Each row is followed by its group and then its class within the group.
[-0.76 -1.74 -0.95 -0.39  0.12 -0.34 -1.31  3.47 -1.50 -0.82  0.24 -3.01
  0.78 -0.04  1.45  3.12 -1.29 -0.75]  Q > [47]
[ 2.47  1.35 -0.77  2.58 -1.07 -1.04 -0.28 -2.36 -0.38 -1.51 -0.43 -2.43
 -0.12  0.12  1.94  1.45 -0.91 -1.35]  H > [22]
[-1.13 -0.82  0.40 -0.63  0.07 -1.43 -0.53  2.97  0.53  1.07 -1.60 -1.61
 -0.56 -0.58 -7.89  3.61  0.65 -2.63]  J > [18]
[-0.72 -6.09  1.04  1.39  1.06 -1.76  0.08 -2.16 -1.02 -0.39  0.01 -2.69
 -2.09  2.87 -1.00  2.41 -1.30 -0.73]  Q > [47]
[ 1.76  1.08 -3.00  6.15 -2.00 -2.29  0.67 -5.99  1.43  0.61 -1.34 -2.14
 -3.25 -1.19 -4.37  2.22  0.47 -0.61]  D > [17]
[-1.39 -4.27  1.07  0.91  0.48 -1.81 -0.16 -2.36 -0.07 -1.19 -0.10 -1.14
 -1.19 -0.20 -0.14  1.58 -0.54 -1.68]  Q > [47]
[-0.39  2.59 -0.64  2.72  1.69 -3.16 -0.24  2.31  0.71  0.63 -0.65 -1.12
 -0.87 -1.91 -3.30  2.05 -1.71 -0.05]  J > [43]
[-1.43  1.52 -2.26  0.08 -0.58 -0.42  0.04 -1.92  1.31 -0.20  0.87  0.22
 -2.87  0.38 -6.28  3.55 -1.63 -2.69]  D > [33]
[-2.09  3.13  1.17  2.11 -0.31 -3.09 -0.90 -0.12  0.51  0.30 -0.61  0.41
 -2.74 -2.13 -3.78  2.21 -1.71 -0.16]  J > [43]
[-2.42 -0.83  0.21  0.64  1.53  4.20 -1.10  0.33 -0.29 -0.61  0.40 -3.00
 -2.79  0.64 -4.79  2.02 -2.01 -0.24]  Q > [51]
[-1.21  4.70 -0.75 -3.31 -2.67  1.67 -2.22  0.96  0.49 -3.01  1.01  0.89
 -0.27  0.77 -3.32  3.35 -2.47 -2.06]  H > [21]
[ 0.06  0.50  1.39  0.27 -0.16 -1.96  1.40  0.71  1.06  0.78 -0.15 -0.97
 -0.34 -1.80  0.28 -1.84  1.49 -2.00]  J > [43]
[-2.96  0.30 -3.03  3.25  1.59 -2.31 -1.39 -6.15 -1.50 -2.07 -0.52 -2.72
 -2.51 -2.56 -7.93  1.05 -4.13 -1.50]  Q > [39]
[-0.19  5.86 -1.05  5.88 -0.40 -0.08 -0.75 -4.72  1.08 -1.83 -4.53 -0.86
 -4.88 -1.99 -6.48  1.45 -2.04 -0.55]  H > [21]
[-1.29  2.48 -1.59  1.28 -0.13 -0.96 -0.21 -3.95  2.33  0.29 -1.62  1.16
 -3.60  0.06 -5.27  2.16  0.25  0.22]  D > [17]
[-0.62 -1.39  0.85 -1.92 -0.99 -1.60 -0.36  5.10  0.15  0.50  0.03 -1.39
  0.48 -0.26 -1.12  6.45 -1.06 -1.14]  J > [43]
[ 0.07  1.61 -0.50  2.49 -0.30  0.99  0.22 -2.50  1.31 -1.83  0.40 -2.94
 -0.37  0.48  0.71  0.33 -1.62 -0.33]  H > [22]
[-1.84 -0.73 -0.38 -0.16  0.08  1.27  0.16 -2.06  0.80 -0.19  0.13 -0.78
 -0.72  0.15 -1.75  2.41 -0.09 -0.75]  D > [38]
[-0.43  3.48 -0.08  3.39  0.86 -0.57 -0.34 -1.99  0.46 -3.03  0.00 -2.75
 -0.94 -0.53 -0.94  0.47 -1.61 -1.84]  H > [29]
[-0.71  3.30  0.68  1.29  1.28 -0.33 -1.18 -3.01  0.73 -4.32  0.94 -3.48
 -1.56  1.21 -2.18  0.92 -1.30 -3.28]  H > [22]
[-1.47 -0.27  0.73  0.18  0.57 -1.06  0.17 -1.93 -0.72 -0.23 -0.40 -0.73
 -2.33 -0.10 -3.01 -0.47 -0.58 -1.91]  Q > [39]
[ 0.24  2.68 -0.65 -1.43 -1.57  0.39 -0.91  0.30  1.56 -0.78  1.13 -0.51
  1.82 -0.42 -2.78  1.76 -1.43  1.06]  H > [29]
[-1.31  4.74 -1.83  0.21  0.60 -0.67 -2.18 -8.88 -1.25 -1.05  0.95  1.83
 -0.74 -1.21 -2.03  0.77  0.09 -0.71]  D > [33]
[-1.91  1.30  0.86  1.05  1.39  0.26  0.94 -3.52 -0.62 -0.75 -0.89 -0.79
 -1.81 -1.19 -4.79  0.29 -0.61  0.05]  Q > [39]
[-1.46  8.81 -0.69  2.34 -0.52 -0.79 -1.10 -7.06  0.42 -2.19  0.35  0.05
 -2.32 -0.26 -3.32  3.45 -1.35 -2.21]  H > [21]
[-0.76  0.33 -0.78  0.52 -0.35 -0.55 -0.49 -4.46  1.17 -1.68  1.80 -2.23
 -1.43  1.10 -3.95  3.75 -2.21 -1.68]  H > [22]
[-0.17  1.01 -0.87  2.37 -1.03  0.21 -1.45 -4.57  0.10 -2.99  0.57 -3.62
 -0.88  1.64 -1.51  1.97 -1.07  0.94]  H > [22]
[-1.41  4.08 -1.63  3.53  0.00 -0.26 -1.05 -5.38 -0.76 -2.59  0.97 -4.35
 -1.28  1.48 -4.12  1.00 -2.72 -1.62]  H > [22]
[ 1.36  0.94  0.58 -1.62 -0.36  0.69 -0.93 -4.37  0.26 -2.09  1.92 -1.10
  0.42  0.69  0.48  3.01 -2.14  3.35]  H > [29]
[-1.58  2.69  0.36  0.84 -0.32 -0.62 -0.81 -3.05  1.28 -1.65  0.06  0.53
 -3.65  3.19 -3.12  4.56 -2.00 -1.14]  H > [21]
